Below is a small trained network, with its code and all its weights. Each question gives an input and a target symbol and asks what happens when units are switched off, that is, made to give their printed mean instead of their output.

import numpy as np


def w(rows, s, z=0):
    codes = np.array(rows[::2]) - 128.0
    scale = np.full(codes.shape[1], s)
    scale[-1] = z or s
    return codes * scale


def f(y):
    return y / 2 * (1 + np.tanh(0.7978845608 * (y + 0.044715 * y**3)))


def softmax(a):
    e = np.exp(a - a.max(-1, keepdims=True))
    return e / e.sum(-1, keepdims=True)


def log_softmax(a):
    a = a - a.max(-1, keepdims=True)
    return a - np.log(np.exp(a).sum(-1, keepdims=True))


def net(x, mask):
    ids = ['ΔΞΠΣΦΨαβγεζλμτω'.index(c) for c in x.split()]
    T = len(ids)
    res = E[ids] + P[:T]
    r = res
    for j in range(3):
        rows = slice(2 * j, 2 * j + 2)
        q, k, v = (r @ M[0][rows].T for M in (Q, K, V))
        z = softmax(np.where(np.tri(T) > 0, q @ k.T / 2**0.5, -1e9)) @ v
        o = O[0][rows]
        res = res + np.where(mask[j], z, o[:, -1]) @ o[:, :-1]
    y = f(res @ A[0][:, :-1].T + A[0][:, -1])
    res = res + np.where(mask[3:19], y, B[0][:, -1]) @ B[0][:, :-1]
    return log_softmax(res[-1] @ U[:, :-1].T + U[:, -1])


Q, K, V, O, A, B = {}, {}, {}, {}, {}, {}
E = w([
[107,122,136,231,7,139,203,142,86,158,183],'Δ',
[246,170,141,113,169,146,113,153,166,94,101],'Ξ',
[152,169,117,127,112,137,116,112,67,62,110],'Π',
[146,57,170,156,122,149,155,150,78,178,65],'Σ',
[129,90,167,95,138,129,63,173,207,82,157],'Φ',
[89,154,57,132,191,97,127,121,136,31,90],'Ψ',
[173,90,204,143,172,171,108,138,143,94,84],'α',
[122,195,140,199,150,111,109,148,100,161,91],'β',
[89,79,157,137,140,157,132,133,104,115,93],'γ',
[99,65,104,132,130,112,59,150,69,165,133],'ε',
[126,163,177,139,158,137,182,165,191,61,83],'ζ',
[144,92,155,204,76,133,105,122,168,119,59],'λ',
[11,118,140,49,177,85,152,170,147,79,39],'μ',
[161,131,91,118,139,136,168,145,209,187,104],'τ',
[114,143,90,165,229,144,122,92,74,126,124],'ω',
],0.019)
P = w([
[130,115,113,126,105,129,105,118,128,159,172],'0',
[128,116,53,143,78,254,29,196,96,128,99],'1',
[141,118,82,150,103,199,79,181,102,133,133],'2',
[136,123,84,146,107,193,72,191,115,117,122],'3',
[168,105,187,139,139,23,146,61,119,127,159],'4',
[146,110,156,158,118,91,125,123,104,134,146],'5',
[146,100,159,148,123,93,121,120,92,144,153],'6',
[131,102,72,164,131,185,39,228,99,102,124],'7',
[137,117,136,159,146,99,101,149,105,135,144],'8',
[135,99,130,156,131,104,107,153,99,137,144],'9',
],0.009)
Q[0] = w([
[142,125,189,139,185,126,56,99,99,57,94],'H0',
[122,107,94,167,141,159,114,192,116,111,77],'H0',
[135,94,165,112,146,38,122,67,117,144,165],'H1',
[96,124,79,147,134,222,79,194,115,130,136],'H1',
[95,150,84,137,120,249,107,194,136,119,106],'H2',
[104,124,97,78,139,142,190,77,163,160,171],'H2',
],0.012)
K[0] = w([
[114,104,126,67,136,106,100,116,136,130,51],'H0',
[94,129,167,93,115,57,163,102,140,122,140],'H0',
[86,164,122,113,116,182,60,179,132,108,65],'H1',
[127,126,178,119,156,21,118,56,134,109,134],'H1',
[133,110,176,119,142,11,162,72,139,115,178],'H2',
[117,137,123,78,146,133,80,101,150,134,70],'H2',
],0.012)
V[0] = w([
[35,160,164,69,103,66,102,208,202,86,118],'H0',
[107,231,98,218,85,160,196,99,145,125,213],'H0',
[60,99,67,232,59,101,2,80,124,96,85],'H1',
[102,230,252,101,156,175,89,132,88,135,84],'H1',
[197,230,136,155,23,135,191,163,110,172,126],'H2',
[159,154,120,204,146,94,70,115,232,246,62],'H2',
],0.0069)
O[0] = w([
[124,159,129,112,131,20,94,58,177,193,106,109],'H0',
[141,111,90,102,170,64,85,136,103,65,44,109],'H0',
[109,150,95,128,165,141,45,233,137,138,154,254],'H1',
[232,131,78,120,68,126,254,179,158,109,163,159],'H1',
[170,122,85,226,219,133,137,116,141,133,43,228],'H2',
[107,235,134,100,123,194,127,153,105,189,35,115],'H2',
],0.009,0.0063)
A[0] = w([
[94,102,146,42,167,155,112,159,96,143,250,35],'N0',
[54,76,160,119,117,106,167,185,129,166,101,155],'N1',
[146,135,106,134,104,143,51,131,153,86,110,107],'N2',
[175,139,120,61,138,144,103,112,170,90,112,127],'N3',
[149,156,161,147,101,128,159,117,101,190,170,215],'N4',
[149,193,93,83,143,105,143,109,95,92,156,13],'N5',
[106,153,88,85,219,175,155,83,125,103,182,186],'N6',
[108,112,197,153,96,134,127,125,137,61,140,118],'N7',
[109,151,139,143,92,131,198,112,152,71,125,145],'N8',
[108,154,105,89,73,124,91,104,133,109,177,30],'N9',
[164,162,154,137,121,102,106,117,37,99,151,185],'N10',
[142,83,153,156,175,119,123,112,171,182,127,41],'N11',
[183,96,192,55,148,181,104,148,161,127,142,4],'N12',
[110,178,127,171,206,98,83,139,129,106,64,153],'N13',
[118,93,106,118,145,133,164,173,104,90,79,36],'N14',
[107,84,121,99,143,114,77,160,91,169,139,137],'N15',
],0.011,0.0033)
B[0] = w([
[229,123,188,41,110,154,140,121,130,252,174,136],'N0',
[211,176,65,224,141,165,75,95,134,19,111,138],'N1',
[200,122,158,98,122,69,168,109,53,214,194,201],'N2',
[101,97,149,191,121,5,226,96,75,82,144,140],'N3',
[38,149,133,163,134,147,114,133,153,25,116,144],'N4',
[146,128,87,66,34,219,152,140,88,162,81,141],'N5',
[107,7,120,173,7,128,171,123,79,209,139,142],'N6',
[160,4,123,54,159,153,55,103,182,107,65,143],'N7',
[150,100,235,152,96,79,200,203,44,69,204,135],'N8',
[125,147,160,151,138,90,179,121,221,171,136,132],'N9',
[92,129,47,71,218,116,105,103,124,107,43,185],'N10',
[99,170,37,31,148,121,149,104,98,70,145,154],'N11',
[3,179,123,128,166,5,171,77,145,146,23,137],'N12',
[73,44,133,112,62,136,154,148,127,137,183,250],'N13',
[82,154,94,116,158,151,122,46,218,140,182,177],'N14',
[171,251,213,234,146,129,176,9,117,134,161,146],'N15',
],0.0058,0.015)
U = w([
[107,84,136,138,147,164,172,96,116,195,173,2],'Δ',
[174,165,154,190,114,195,192,78,128,123,101,80],'Ξ',
[160,98,89,165,171,124,109,138,170,127,173,230],'Π',
[139,143,162,135,138,232,139,114,164,115,156,68],'Σ',
[111,187,113,123,69,138,115,92,192,137,165,157],'Φ',
[146,121,169,94,114,95,100,130,128,178,141,81],'Ψ',
[114,142,188,116,78,181,177,178,156,78,181,114],'α',
[169,171,55,94,118,190,196,185,213,217,90,106],'β',
[208,103,164,152,3,130,63,168,155,172,94,104],'γ',
[177,166,165,148,140,158,125,113,121,163,169,48],'ε',
[180,146,141,162,93,39,189,138,81,188,62,59],'ζ',
[98,168,146,157,143,126,74,247,109,174,149,142],'λ',
[104,133,116,110,22,128,153,120,152,134,190,57],'μ',
[89,91,192,97,165,153,117,105,138,176,21,159],'τ',
[168,160,111,20,95,163,92,133,74,104,147,195],'ω',
],0.0056,0.005)

Each question gives the input, a string of symbols that net reads in full, and the target symbol t.
The units are the heads (2 rows each of Q, K, V and O) and the neurons (one row each of A and B). Each row of codes is followed by its name. A weight is (code - 128) times the scale printed after its matrix; where a second scale follows, it is the last column's (O, A, B and U).
mask holds one flag per unit, heads first, then neurons. A switched-off unit (its flag False) gives its mean, the last column of its rows in O or B, instead of its output. The means were averaged over made-up inputs and are rounded, as every weight is.
A unit's drop is (log p(t) with every unit on - log p(t) with that unit switched off) / (log p(t) with every unit on - log p(t) with every unit switched off).
The circuit of an input: a set's keep is (log p(t) with only the set's units on - log p(t) with every unit switched off) / (log p(t) with every unit on - log p(t) with every unit switched off). Starting from the 12 units with the biggest drops (on a tie, the unit counted first), units are removed one at a time, each time the one whose removal leaves the highest keep (on an exact tie, the one counted first), for as long as the keep stays at least 0.8.
circuit, biggest first: the units of the circuit, biggest drop first
k most important neurons: the k neurons with the biggest drops, biggest first
which heads matter: for each layer, one digit per head in row order, 1 if its drop is at least 0.15 and else 0, layers parted by /
input λ τ ω λ Ξ, target τ: circuit, biggest first : H1, H2
input λ λ λ α Π Π ζ Ξ, target ζ: circuit, biggest first : N3, N12, N2
input μ τ Π Π τ λ, target Φ: which heads matter : 100
input λ Π β, target λ: circuit, biggest first : H1
input Π μ β, target Φ: which heads matter : 100
input λ Δ Π Π Π λ, target Π: which heads matter : 001
input β Π λ α, target β: which heads matter : 011
input Σ λ λ γ τ, target λ: which heads matter : 011
input Π ω τ Π Π Δ, target Π: which heads matter : 100
input τ λ Π Π μ Π Π α λ Ξ, target Φ: which heads matter : 100
input τ Ξ ω, target τ: which heads matter : 011
input λ Π Π Ξ α Ξ Π γ, target α: circuit, biggest first : H1, H0, H2
input Π Π Π τ Π Δ ζ τ, target Π: which heads matter : 101
input Ξ λ Π α, target τ: circuit, biggest first : N12
input Π τ μ Π α Π Π ζ, target α: circuit, biggest first : H1, N8
input Π γ Ψ μ Ξ Π, target Φ: circuit, biggest first : H0, N4
input Ξ Π β λ Π Π Ξ, target ζ: circuit, biggest first : N3, N12
input τ Π ζ, target τ: which heads matter : 010
input β α β Π, target β: circuit, biggest first : H2, H1
input Ψ Ξ ε Π λ λ Π Π, target λ: circuit, biggest first : H1
input Π λ τ λ τ Π Π Π, target τ: circuit, biggest first : H1, N10
input τ τ β, target τ: circuit, biggest first : H1, H2
input Π Π μ Π λ λ Ψ μ, target Φ: 2 most important neurons : N15, N1
input Π Π Ξ β α λ λ λ τ Σ, target Ξ: 2 most important neurons : N1, N15
input Π τ Δ Δ, target Π: which heads matter : 101
input Δ Ψ Π Π Π Π Π β, target Π: which heads matter : 001
input λ Ξ ω α, target λ: which heads matter : 011
input Π Π μ Π, target Φ: circuit, biggest first : H0
input Π ζ λ Ξ Π λ Σ, target Ξ: 2 most important neurons : N1, N13
input Π Δ Π ω α τ β γ, target α: which heads matter : 111
